Below is a small trained network, with its code and all its weights. Each question gives an input and a class and asks what happens when units are switched off, that is, made to give their printed mean instead of their output.

import numpy as np


def w(rows, s, z=0):
    codes = np.array(rows[::2]) - 128.0
    scale = np.full(codes.shape[1], s)
    scale[-1] = z or s
    return codes * scale


def f(y):
    return y / 2 * (1 + np.tanh(0.7978845608 * (y + 0.044715 * y**3)))


def log_softmax(a):
    a = a - a.max(-1, keepdims=True)
    return a - np.log(np.exp(a).sum(-1, keepdims=True))


def net(x, mask):
    res = np.array(x, float).reshape(1, 5) / 4 @ E
    y = f(res @ A[0][:, :-1].T + A[0][:, -1])
    res = res + np.where(mask, y, B[0][:, -1]) @ B[0][:, :-1]
    return log_softmax(res[-1] @ U[:, :-1].T + U[:, -1])


A, B = {}, {}
E = w([
[84,172,103,15,83,159,174],'x0',
[139,90,3,145,155,68,185],'x1',
[57,25,139,98,156,100,94],'x2',
[70,193,105,139,217,149,106],'x3',
[214,112,94,72,180,175,54],'x4',
],0.0064)
A[0] = w([
[177,120,111,77,156,141,92,74],'n1',
[160,182,114,151,104,130,133,88],'n2',
[177,189,118,142,110,124,136,107],'n3',
[108,144,110,77,112,142,147,59],'n4',
[77,137,144,158,98,108,157,101],'n5',
[120,134,177,125,122,149,111,64],'n6',
[128,112,61,142,135,120,150,54],'n7',
[133,113,91,137,140,118,159,225],'n8',
[159,166,122,147,117,148,151,66],'n9',
[179,178,127,146,109,134,153,116],'n10',
[186,76,143,115,54,115,153,65],'n11',
[178,126,109,74,154,129,75,111],'n12',
[150,103,146,245,167,125,96,78],'n13',
[92,166,106,59,126,133,144,105],'n14',
[84,132,147,168,97,112,168,70],'n15',
[117,151,186,126,120,136,100,93],'n16',
[133,121,124,63,87,128,161,79],'n17',
[121,142,187,129,123,147,104,111],'n18',
[125,117,59,145,141,115,155,94],'n19',
[138,113,131,180,140,134,115,42],'n20',
[168,177,121,145,117,135,153,74],'n21',
[135,108,58,145,127,122,161,97],'n22',
[172,118,108,108,148,147,78,141],'n23',
[163,94,142,159,100,121,125,78],'n24',
[104,150,114,64,115,138,149,100],'n25',
[122,152,200,114,110,142,92,84],'n26',
[78,129,147,177,109,126,166,177],'n27',
[75,55,138,93,141,116,105,132],'n28',
[84,192,110,145,193,131,112,92],'n29',
[79,168,108,133,189,132,110,47],'n30',
[93,139,135,159,119,120,146,38],'n31',
[110,128,140,139,122,116,142,2],'n32',
[105,149,114,69,113,135,146,99],'n33',
[78,56,135,102,138,125,104,80],'n34',
[77,139,134,164,99,120,153,96],'n35',
[134,143,135,139,121,128,127,11],'n36',
],0.013,0.0038)
B[0] = w([
[212,109,111,113,190,154,205,177],'n1',
[66,122,136,165,175,127,158,159],'n2',
[47,139,116,170,154,133,170,174],'n3',
[171,120,168,170,179,76,107,151],'n4',
[190,132,80,116,158,162,172,186],'n5',
[123,116,171,69,162,92,147,151],'n6',
[125,108,220,42,185,89,142,167],'n7',
[95,187,85,69,54,114,105,199],'n8',
[80,112,154,156,177,123,167,145],'n9',
[45,136,106,174,139,137,154,176],'n10',
[154,31,238,125,86,252,75,191],'n11',
[200,130,73,111,167,163,198,193],'n12',
[198,154,146,219,152,6,55,254],'n13',
[168,135,148,186,123,72,73,184],'n14',
[202,108,103,111,188,164,183,183],'n15',
[111,132,153,46,117,90,135,170],'n16',
[163,97,168,176,126,108,55,167],'n17',
[107,143,146,48,115,86,122,176],'n18',
[114,119,185,25,146,82,136,187],'n19',
[165,105,187,158,192,92,112,146],'n20',
[66,117,146,166,188,126,168,157],'n21',
[99,135,186,24,143,84,135,184],'n22',
[185,152,57,133,118,152,163,190],'n23',
[145,90,179,152,128,139,76,157],'n24',
[172,144,132,180,144,60,97,172],'n25',
[92,136,142,10,124,70,130,189],'n26',
[186,164,33,120,113,160,146,216],'n27',
[12,152,128,203,167,144,179,224],'n28',
[129,29,206,132,54,240,83,198],'n29',
[141,39,221,134,113,208,119,177],'n30',
[186,83,160,131,190,147,166,139],'n31',
[163,83,185,128,210,135,169,116],'n32',
[163,138,125,176,150,68,91,166],'n33',
[38,118,166,195,204,127,194,200],'n34',
[190,124,90,123,158,160,163,177],'n35',
[131,90,181,129,194,117,146,109],'n36',
],0.025,0.0063)
U = w([
[180,162,136,203,154,30,52,102],'0',
[207,151,53,104,167,169,212,105],'1',
[82,162,158,6,130,63,137,91],'2',
[2,154,121,204,169,138,188,122],'3',
[130,39,178,142,78,212,74,170],'4',
[93,247,19,133,18,141,85,252],'5',
],0.0085,0.0036)

Each question gives the input, the list of numbers given to net, and the class t.
The units are the neurons (one row each of A and B). Each row of codes is followed by its name. A weight is (code - 128) times the scale printed after its matrix; where a second scale follows, it is the last column's (A, B and U).
mask holds one flag per neuron, in row order. A switched-off neuron (its flag False) gives its mean, the last column of its row in B, instead of its output. The means were averaged over made-up inputs and are rounded, as every weight is.
A unit's drop is (log p(t) with every unit on - log p(t) with that unit switched off) / (log p(t) with every unit on - log p(t) with every unit switched off).
The circuit of an input: a set's keep is (log p(t) with only the set's units on - log p(t) with every unit switched off) / (log p(t) with every unit on - log p(t) with every unit switched off). Starting from the 12 units with the biggest drops (on a tie, the unit counted first), units are removed one at a time, each time the one whose removal leaves the highest keep (on an exact tie, the one counted first), for as long as the keep stays at least 0.8.
circuit, biggest first: the units of the circuit, biggest drop first
most important unit: the unit with the biggest drop
top k neurons: the k neurons with the biggest drops, biggest first
drop when u is switched off: that unit's drop, to one decimal
input [-7,2,0,-8,1], class 4: circuit, biggest first : n11
input [6,2,-5,1,6], class 0: top 3 neurons : n14, n25, n33
input [3,7,5,-8,2], class 4: top 3 neurons : n11, n17, n26
input [-1,-4,-6,-7,5], class 4: top 4 neurons : n11, n28, n34, n24
input [4,3,5,2,1], class 3: top 3 neurons : n13, n28, n34
input [5,7,4,-8,-5], class 4: top 3 neurons : n11, n17, n26
input [4,-3,3,-4,-2], class 0: top 3 neurons : n29, n30, n25
input [-4,7,-7,-7,-1], class 2: top 2 neurons : n22, n19
input [-3,-4,3,3,3], class 2: top 2 neurons : n27, n11
input [7,6,-3,5,7], class 0: top 4 neurons : n14, n25, n33, n4
input [-2,5,-4,-6,4], class 4: top 2 neurons : n11, n26
input [8,-4,3,8,8], class 0: top 4 neurons : n14, n25, n33, n4
input [4,2,6,0,-1], class 3: drop when n28 is switched off : 0.4
input [3,2,-8,7,3], class 3: most important unit : n3
input [-5,3,5,-4,6], class 1: drop when n1 is switched off : 0.7
input [-2,-1,0,1,-7], class 1: drop when n20 is switched off : 0.0
